Below is a small trained network, with its code and all its weights. Each question gives an input and a class and asks what happens when units are switched off, that is, made to give their printed mean instead of their output.

import numpy as np


def w(rows, s, z=0):
    codes = np.array(rows[::2]) - 128.0
    scale = np.full(codes.shape[1], s)
    scale[-1] = z or s
    return codes * scale


def f(y):
    return np.maximum(y, 0)


def log_softmax(a):
    a = a - a.max(-1, keepdims=True)
    return a - np.log(np.exp(a).sum(-1, keepdims=True))


def net(x, mask):
    res = np.array(x, float).reshape(1, 7) / 4 @ E
    y = f(res @ A[0][:, :-1].T + A[0][:, -1])
    res = res + np.where(mask, y, B[0][:, -1]) @ B[0][:, :-1]
    return log_softmax(res[-1] @ U[:, :-1].T + U[:, -1])


A, B = {}, {}
E = w([
[107,38,137,73,219,12],'x0',
[233,157,72,51,102,130],'x1',
[128,148,124,132,130,117],'x2',
[114,145,109,132,111,109],'x3',
[121,166,115,134,123,105],'x4',
[127,160,128,129,134,118],'x5',
[144,128,227,105,41,75],'x6',
],0.011)
A[0] = w([
[171,160,21,67,124,227,184],'neuron 1',
[163,139,57,120,165,102,95],'neuron 2',
[105,140,138,132,162,124,84],'neuron 3',
[103,152,161,149,92,173,177],'neuron 4',
[120,161,205,168,96,148,126],'neuron 5',
[15,124,92,201,197,170,244],'neuron 6',
[131,164,152,140,137,121,104],'neuron 7',
[73,98,163,115,169,57,173],'neuron 8',
[95,128,102,131,137,189,154],'neuron 9',
[64,117,247,180,79,95,132],'neuron 10',
[211,138,99,120,87,159,126],'neuron 11',
[131,124,103,71,136,148,103],'neuron 12',
[91,103,226,94,133,39,92],'neuron 13',
[93,109,123,118,144,115,158],'neuron 14',
[117,100,100,116,93,149,179],'neuron 15',
[143,77,70,81,197,61,153],'neuron 16',
[169,133,169,59,65,101,13],'neuron 17',
[71,125,149,204,167,140,221],'neuron 18',
[132,142,160,167,56,167,244],'neuron 19',
[189,123,100,116,164,105,104],'neuron 20',
[204,139,162,51,58,89,1],'neuron 21',
[146,158,107,171,89,176,253],'neuron 22',
],0.013,0.0036)
B[0] = w([
[38,167,147,193,161,179,253],'neuron 1',
[72,104,137,98,156,132,182],'neuron 2',
[139,128,130,130,133,102,149],'neuron 3',
[135,114,104,108,77,170,191],'neuron 4',
[114,116,116,106,59,151,195],'neuron 5',
[254,124,138,119,168,137,245],'neuron 6',
[128,108,133,119,105,145,143],'neuron 7',
[125,127,146,184,148,54,239],'neuron 8',
[158,167,130,144,124,140,175],'neuron 9',
[77,133,128,169,21,96,250],'neuron 10',
[144,148,135,178,149,145,197],'neuron 11',
[96,120,121,115,133,134,157],'neuron 12',
[103,147,145,222,161,73,249],'neuron 13',
[127,146,135,133,147,102,168],'neuron 14',
[132,149,131,129,120,130,148],'neuron 15',
[51,129,110,51,168,76,242],'neuron 16',
[216,108,127,129,157,136,184],'neuron 17',
[207,112,115,100,121,133,211],'neuron 18',
[156,122,119,101,59,166,216],'neuron 19',
[82,108,114,104,128,130,173],'neuron 20',
[231,124,121,93,189,120,197],'neuron 21',
[146,141,148,169,126,192,216],'neuron 22',
],0.024,0.015)
U = w([
[214,177,119,121,163,205,250],'0',
[57,208,173,254,169,139,121],'1',
[183,124,131,98,232,68,100],'2',
[19,144,90,42,175,131,6],'3',
[89,135,110,110,41,143,77],'4',
],0.0089,0.0013)

Each question gives the input, the list of numbers given to net, and the class t.
The units are the neurons (one row each of A and B). Each row of codes is followed by its name. A weight is (code - 128) times the scale printed after its matrix; where a second scale follows, it is the last column's (A, B and U).
mask holds one flag per neuron, in row order. A switched-off neuron (its flag False) gives its mean, the last column of its row in B, instead of its output. The means were averaged over made-up inputs and are rounded, as every weight is.
A unit's drop is (log p(t) with every unit on - log p(t) with that unit switched off) / (log p(t) with every unit on - log p(t) with every unit switched off).
unit that matters most: the unit with the biggest drop
k most important neurons: the k neurons with the biggest drops, biggest first
drop when u is switched off: that unit's drop, to one decimal
input [1,8,4,-8,-1,-1,8], class 2: unit that matters most	neuron 21
input [2,1,-8,-8,-6,-3,7], class 2: 3 most important neurons	(neuron 21; neuron 1; neuron 17)
input [8,3,5,-4,-1,0,0], class 3: 2 most important neurons	(neuron 16; neuron 6)
input [8,1,5,8,-7,2,7], class 2: 2 most important neurons	(neuron 21; neuron 1)
input [1,7,6,-6,-3,-2,1], class 2: 2 most important neurons	(neuron 21; neuron 17)
input [7,5,3,-7,-4,3,0], class 3: 2 most important neurons	(neuron 16; neuron 6)
input [1,4,7,7,3,2,-7], class 3: 4 most important neurons	(neuron 13; neuron 16; neuron 2; neuron 8)
input [0,-5,-8,4,8,1,-1], class 0: 2 most important neurons	(neuron 16; neuron 6)
input [-5,-6,-6,-2,-4,1,0], class 0: 3 most important neurons	(neuron 6; neuron 18; neuron 16)
input [4,-8,3,-5,-8,-3,-2], class 2: drop when neuron 6 is switched off	0.2
input [-3,-7,0,-1,6,8,2], class 4: drop when neuron 10 is switched off	0.3
input [-8,-1,5,-6,3,6,7], class 4: drop when neuron 10 is switched off	0.1
